Where the symbols take the points:
q291 f q77
q291 d q15
q291 t q569
q633 f q455
q633 d q504
q633 t q962
q569 f q162
q569 d q261
q569 t q869
q414 f q163
q414 d q227
q414 t q455
q563 f q831
q563 d q413
q563 t q15
q836 f q681
q836 d q36
q836 t q681
q151 f q326
q151 d q891
q151 t q60
q847 f q640
q847 d q566
q847 t q440
q681 f q170
q681 d q291
q681 t q77
q546 f q891
q546 d q593
q546 t q226
q375 f q563
q375 d q202
q375 t q517
q812 f q566
q812 d q60
q812 t q593
q195 f q227
q195 d q681
q195 t q569
q354 f q441
q354 d q212
q354 t q911
q15 f q943
q15 d q346
q15 t q572
q640 f q790
q640 d q170
q640 t q633
q162 f q291
q162 d q572
q162 t q363
q618 f q593
q618 d q716
q618 t q618
q441 f q697
q441 d q911
q441 t q649
q303 f q833
q303 d q623
q303 t q668
q869 f q962
q869 d q414
q869 t q163
q326 f q504
q326 d q573
q326 t q134
q573 f q134
q573 d q354
q573 t q546
q790 f q195
q790 d q633
q790 t q847
q866 f q761
q866 d q566
q866 t q250
q891 f q573
q891 d q226
q891 t q874
q517 f q618
q517 d q970
q517 t q716
q212 f q911
q212 d q134
q212 t q151
q227 f q455
q227 d q640
q227 t q790
q346 f q572
q346 d q413
q346 t q303
q202 f q623
q202 d q681
q202 t q572
q413 f q15
q413 d q833
q413 t q346
q188 f q66
q188 d q544
q188 t q866
q226 f q874
q226 d q833
q226 t q618
q911 f q649
q911 d q151
q911 t q326
q697 f q812
q697 d q649
q697 t q517
q649 f q354
q649 d q326
q649 t q212
q566 f q354
q566 d q441
q566 t q697
q970 f q716
q970 d q219
q970 t q623
q887 f q414
q887 d q195
q887 t q227
q504 f q962
q504 d q188
q504 t q812
q440 f q250
q440 d q60
q440 t q566
q455 f q887
q455 d q790
q455 t q195
q833 f q346
q833 d q668
q833 t q375
q874 f q546
q874 d q874
q874 t q593
q572 f q413
q572 d q303
q572 t q833
q36 f q681
q36 d q887
q36 t q291
q962 f q440
q962 d q66
q962 t q195
q13 f q563
q13 d q958
q13 t q219
q668 f q375
q668 d q15
q668 t q202
q219 f q959
q219 d q563
q219 t q831
q959 f q13
q959 d q831
q959 t q677
q677 f q649
q677 d q13
q677 t q943
q250 f q544
q250 d q697
q250 t q812
q716 f q677
q716 d q959
q716 t q13
q831 f q958
q831 d q15
q831 t q943
q363 f q569
q363 d q163
q363 t q261
q77 f q36
q77 d q569
q77 t q162
q943 f q563
q943 d q572
q943 t q618
q761 f q188
q761 d q250
q761 t q544
q623 f q668
q623 d q681
q623 t q836
q66 f q60
q66 d q866
q66 t q761
q261 f q847
q261 d q887
q261 t q414
q958 f q219
q958 d q943
q958 t q618
q593 f q413
q593 d q677
q593 t q517
q544 f q866
q544 d q812
q544 t q566
q134 f q151
q134 d q546
q134 t q891
q60 f q504
q60 d q761
q60 t q569
q170 f q836
q170 d q77
q170 t q36
q163 f q261
q163 d q455
q163 t q887

The rows follow the links: the fewer symbols apart two points are, the more alike their rows tend to be.

Here are some points, each with a row of numbers. One shown again gets a slightly different row.
q887: -68 -15 -128 79 52 44 31 -43 -17 77 121 -1 -34 -14 71 -26 -19 -3 59 32 -2 54 10 74 15 49 55 -11 -17 34 -66 -121 -24 -3 7 41 19 -37 75 -55 35 20 66 -30 23 -1 -62 19 37 23 46 8 32 7 39 66 80 -22 18 9 29 68 -12 -73 33
q188: -62 -57 -75 17 42 -3 0 52 67 -38 7 65 -15 47 -30 71 88 -3 22 -80 44 22 -61 -31 79 -22 10 54 -14 -95 6 89 34 -37 -33 23 91 -54 -67 14 -36 -14 -29 24 -65 -35 26 42 27 -57 42 -95 60 26 -8 35 -21 23 101 -62 66 -14 7 -14 16
q943: 42 9 81 -96 -33 -29 -85 4 26 -1 -104 -23 78 -15 -15 -70 19 20 26 21 -34 -22 80 -42 -21 -25 -69 35 66 -1 45 88 -24 -46 111 -43 -48 26 -63 15 -23 13 17 -74 26 58 -29 -95 -33 -40 -13 94 -57 -1 51 -33 -67 31 -30 20 -27 36 52 3 26
q354: 61 27 27 3 -2 -23 73 49 -24 -46 -57 46 -57 -67 -48 -11 -35 -4 -109 30 -27 -24 30 71 -76 41 0 -47 16 51 41 1 -11 9 -79 102 -44 26 62 -47 -40 -22 -33 28 -6 -21 56 16 -68 91 47 -50 -2 -65 8 31 19 69 -83 4 -34 -42 -52 117 -77
q866: -35 -39 -62 40 32 8 31 54 60 -48 3 86 3 51 -21 57 74 13 13 -113 44 -2 -60 -30 78 -24 8 31 -6 -55 15 96 50 -41 -44 35 67 -25 -62 4 -53 9 -58 16 -54 -52 25 46 22 -68 29 -99 72 17 -24 53 -11 7 82 -67 81 -26 6 3 12
q219: 36 -3 29 -120 7 19 -72 -25 10 -10 -108 -75 45 -16 -25 -11 85 39 57 69 -40 -29 74 -18 -21 -11 -80 35 31 -33 45 44 -22 -34 107 -27 -40 -13 -77 23 32 6 38 -72 9 61 -12 -114 -34 36 49 25 6 -12 59 -20 -52 63 -39 49 27 13 48 22 39
q847: -45 -32 -60 99 -47 -9 77 39 27 14 63 8 -22 -71 45 -114 20 5 -25 -56 -23 49 18 21 20 62 35 -56 55 70 2 8 46 0 15 40 23 -21 40 4 11 129 -19 -22 -28 -29 -62 23 34 -3 -29 9 34 5 -8 161 108 -43 6 -32 -37 53 -44 14 13
q195: -90 -29 -106 66 8 29 7 -28 -2 62 100 -51 -47 -65 62 -50 5 -27 37 23 11 89 -13 47 20 76 74 -30 -11 -1 -61 -67 30 21 14 -1 37 -62 58 2 59 60 56 -6 -9 -9 -66 27 43 30 16 12 52 0 35 109 113 -25 25 -7 -27 61 -27 -45 32
q618: 67 7 49 -29 -63 34 17 -15 -28 -33 -57 -61 45 66 47 -10 64 82 62 15 -32 -107 53 -46 -48 -93 -106 5 54 40 75 9 -21 12 102 -12 -80 78 -52 -4 38 46 -1 -49 25 28 -10 -52 -11 -16 -17 47 -28 53 -38 -36 -34 -34 -35 71 35 7 31 -31 42
q831: 33 3 66 -122 -10 -20 -91 -6 32 3 -113 -55 55 -29 -30 -53 56 20 34 46 -31 -3 93 -20 -7 -2 -68 36 51 -29 45 84 -16 -53 118 -37 -33 -19 -75 19 -7 -1 36 -82 12 54 -17 -100 -28 -10 19 76 -18 -17 59 -16 -57 58 -33 20 -24 27 56 20 19
q640: -75 -19 -44 51 -61 -5 14 10 16 10 58 -73 -45 -97 46 -87 38 -34 -21 -13 -21 80 5 17 10 83 46 -65 18 10 -23 8 51 46 26 -27 30 -43 30 38 55 122 0 -13 -44 -29 -53 21 40 26 -34 27 45 24 -2 125 120 -48 2 -8 -72 30 -62 11 28
q869: -58 -27 -114 70 81 30 18 -36 -3 103 108 50 -19 30 47 -4 -23 13 73 39 9 48 13 74 45 27 49 33 -9 3 -56 -88 -45 -38 8 87 17 -32 55 -87 -16 -41 83 -36 30 7 -43 27 30 -32 74 -3 9 -6 64 34 33 5 46 -22 73 69 26 -98 6
q202: 20 71 37 -38 8 -7 -70 -87 -55 1 37 33 -18 15 -23 56 -25 -35 -29 -45 20 -33 -100 -47 9 24 11 24 -67 -2 -26 -108 37 -32 -72 -141 3 7 -30 77 47 -43 -21 85 15 20 -2 -70 12 22 -45 -6 -33 -7 -29 -112 -82 -46 -28 27 17 -37 18 47 53
q593: 65 -1 60 26 -99 1 48 26 -24 -45 -18 -34 28 78 56 -11 23 47 37 -18 -7 -96 19 -52 -52 -105 -99 -11 50 66 64 29 -23 31 63 11 -60 108 -31 -21 12 48 -16 -4 24 -17 18 15 2 -64 -87 63 -57 89 -69 -48 -25 -66 10 52 4 5 8 -66 10
q566: 20 -21 -17 80 -18 -12 102 67 48 -40 3 86 -17 -10 -30 -37 22 54 -67 -119 -7 -37 1 4 21 17 5 -45 40 68 61 53 43 -27 -43 77 -1 34 2 -9 -69 82 -95 -14 -30 -53 -3 21 -19 8 13 -94 50 -35 -45 104 41 -16 -8 -66 40 -16 -22 112 -13
q970: 60 37 16 -67 12 65 -27 -64 -51 -39 -33 -45 0 38 5 64 87 68 48 29 -25 -91 -8 -35 -23 -30 -79 23 -22 -1 57 -70 13 -17 38 -62 -43 27 -47 42 88 4 1 1 19 51 -7 -112 -15 67 52 -43 19 -8 -5 -60 -59 -3 -55 85 86 -34 33 43 87

Each walk starts at a row. The symbols on each line, taken left to right, move it on to the next point.
Each answer is a row, close to the row of the point it stands for.
---
8 -1 40 38 -102 -9 37 25 -28 -37 4 -50 -10 82 67 12 -14 -12 31 16 11 -46 -2 -30 -54 -104 -55 -5 17 30 9 32 -46 79 22 18 -28 74 12 -36 17 6 -5 28 -1 -39 45 80 24 -69 -101 87 -61 118 -78 -57 7 -61 49 44 -51 -4 -26 -125 -39
d f d d -> 75 14 47 -90 -12 30 -18 -17 -13 -31 -120 -66 31 4 -11 -14 76 63 34 58 -32 -70 95 -7 -46 -39 -99 1 45 15 75 43 -19 -13 102 3 -68 32 -43 -2 36 32 10 -81 15 50 -5 -98 -49 47 54 15 3 -19 37 -12 -25 41 -72 57 33 -8 39 51 32
d f d -> 6 50 88 -19 -68 -68 -67 -13 5 21 -16 71 32 -6 -12 -97 -63 -61 -37 -77 -8 6 -5 -54 0 -1 -33 30 53 35 -4 30 5 -70 4 -75 -24 44 -43 12 -73 5 -14 21 21 18 -33 -54 2 -96 -100 113 -124 15 -3 -64 -85 -32 22 -8 -64 41 41 -33 0
---
-6 47 88 -17 -56 -73 -78 -9 1 18 7 100 22 -7 -10 -77 -73 -68 -42 -81 8 18 -26 -49 2 16 -19 39 37 28 -21 9 11 -72 -27 -79 -15 32 -43 29 -76 -10 -11 42 23 27 -10 -50 -6 -86 -101 92 -121 11 2 -69 -86 -31 31 -11 -66 48 36 -22 5
t t t t -> 0 43 92 -19 -29 -63 -83 -25 3 38 -2 86 42 -2 -14 -63 -91 -60 -41 -73 -5 14 -33 -44 6 2 -7 37 26 26 -24 3 11 -69 -25 -92 -21 39 -55 33 -74 -27 -12 33 34 46 -24 -48 4 -88 -85 99 -112 -5 6 -77 -101 -22 17 -18 -49 37 46 -8 -1
d f f d d t -> 32 76 46 -35 -20 3 -57 -76 -66 -14 30 69 -24 30 4 20 11 -29 1 -46 3 -61 -81 -53 -13 5 -58 44 -12 25 3 -92 39 -67 -41 -115 -29 50 -65 56 18 -18 -14 74 13 44 -10 -103 5 -2 -45 18 -71 8 -14 -112 -115 -46 -11 57 20 5 30 11 67
---
-2 -37 -48 64 97 14 16 -25 12 118 71 52 64 39 14 0 -108 43 53 33 -1 28 54 50 23 -20 81 19 -18 38 -50 -68 -77 -30 5 80 -4 -3 67 -91 -48 -55 31 -76 66 5 -48 60 1 -47 38 9 8 -31 37 -8 16 17 -5 -63 68 53 46 -72 -12
f d f t f -> -16 -48 -48 72 16 8 76 64 63 -51 13 99 0 39 -26 30 62 55 -14 -140 19 -31 -38 -30 69 -23 0 9 10 -20 45 79 51 -44 -31 50 50 6 -53 3 -61 45 -80 -2 -36 -44 13 50 7 -52 12 -112 64 -7 -55 67 7 -10 60 -74 81 -19 -1 42 13
f d d f t -> 3 -35 -27 80 -14 3 88 77 60 -49 0 92 0 44 -10 4 53 48 -28 -132 16 -52 -16 -35 48 -30 -11 -16 31 8 65 88 50 -28 -33 67 37 23 -44 2 -56 72 -92 -4 -43 -54 8 40 5 -54 -2 -105 56 3 -62 73 14 -19 43 -67 60 -11 -13 41 1
---
-46 -48 -62 22 37 9 14 62 61 -37 5 78 -2 58 -36 62 69 7 20 -105 40 5 -70 -24 90 -26 4 50 -16 -91 20 92 37 -52 -33 29 74 -42 -61 13 -48 -10 -35 17 -54 -44 28 45 17 -62 32 -97 70 19 -20 29 -23 24 108 -74 83 -20 14 -13 12
d t t t t -> 71 17 23 -78 -11 54 -9 -40 -40 -30 -71 -68 27 30 15 20 110 85 62 55 -25 -92 46 -14 -36 -47 -97 12 34 15 68 -16 -6 -7 82 -20 -69 37 -51 8 64 27 7 -59 19 55 -20 -101 -20 56 55 -12 20 -9 3 -26 -44 10 -67 82 73 -17 38 32 60
d d f -> 50 -5 44 -107 -17 9 -61 -9 21 -12 -115 -67 56 -14 -8 -43 69 48 50 59 -29 -27 88 -21 -14 -30 -88 23 57 -16 48 65 -27 -23 127 -16 -56 1 -69 20 19 14 24 -90 5 53 -20 -104 -25 12 24 51 -8 -9 44 -13 -43 60 -47 43 -8 12 50 9 40
---
-114 -42 -131 48 20 3 4 36 56 0 65 18 -56 -20 32 -3 79 -42 35 -15 33 82 -31 30 69 51 24 18 9 -67 -35 28 37 -21 -1 41 78 -93 0 -10 11 40 43 22 -74 -26 -19 34 45 -21 20 -31 60 38 49 102 67 6 108 -36 9 41 -32 -57 20
f f d d -> 66 36 47 -7 3 -24 59 34 -20 -39 -71 32 -46 -55 -66 0 -8 11 -94 39 -32 -38 35 61 -63 49 -17 -44 16 51 48 -2 -10 8 -62 92 -56 32 43 -40 -26 -19 -35 7 1 -9 49 -2 -79 92 79 -59 -3 -80 5 17 22 68 -103 23 -19 -61 -35 138 -67
f d d d -> 14 11 44 7 -80 -11 26 34 -40 -46 -20 -53 -32 76 60 21 -11 -43 11 55 20 -27 -10 -22 -70 -98 -56 -7 10 16 -7 34 -45 84 0 28 -22 63 37 -45 17 -25 21 66 -7 -32 72 78 13 -43 -78 73 -69 118 -51 -68 -5 -35 53 49 -54 -18 -30 -120 -67
---
-86 -17 -131 81 -9 16 26 -29 -19 48 107 -7 -62 -50 73 -57 31 -23 40 26 -8 71 -2 65 17 70 26 -10 17 14 -42 -84 14 -7 24 37 10 -44 54 -43 46 60 71 -2 -17 2 -63 1 44 26 30 29 21 31 48 102 90 -22 33 13 -14 78 -34 -71 41
d f t d -> -33 -27 -102 93 70 30 46 -27 -7 108 98 52 17 17 56 -24 -58 28 47 32 0 34 31 74 28 3 53 -2 -1 39 -43 -96 -48 -29 6 91 -4 -7 78 -88 -16 -15 52 -53 47 8 -62 32 12 -18 50 1 11 -15 53 38 51 -5 5 -28 58 69 20 -83 16
f f t d f d -> -69 -57 -82 10 45 7 -2 54 61 -34 9 60 -13 50 -22 72 80 -22 32 -68 41 21 -72 -13 87 -6 9 53 -21 -110 -12 87 33 -44 -39 29 84 -57 -61 0 -37 -20 0 33 -59 -35 28 50 29 -52 35 -83 54 21 9 36 -11 21 118 -59 64 -17 0 -32 5
---
-57 -22 -125 83 40 31 35 -45 -20 81 113 31 -39 7 71 -25 -11 6 65 43 2 49 18 80 28 40 28 15 9 19 -50 -114 -21 -34 15 67 1 -21 68 -71 23 3 84 -20 14 3 -45 12 33 5 49 14 14 5 52 46 54 -9 27 8 47 73 -11 -89 33
d t t d f f -> 65 22 32 34 0 -14 88 40 -10 -37 -41 61 -31 -44 -58 -19 -19 38 -103 -18 -31 -53 29 46 -43 44 -2 -56 27 78 60 1 7 2 -57 101 -41 37 40 -29 -44 16 -66 -8 -3 -25 39 2 -63 69 40 -79 12 -89 -23 49 27 37 -94 -6 -15 -45 -38 142 -47
f t f f t -> 75 25 30 -7 -46 58 37 -46 -58 -48 -17 -15 10 51 33 31 69 95 40 -23 -28 -122 0 -33 -37 -55 -93 -2 16 52 80 -68 10 -10 40 -21 -71 91 -54 14 52 42 -30 -9 27 33 -4 -85 -11 39 12 -22 -16 7 -58 -40 -51 -41 -59 71 85 -27 32 32 74
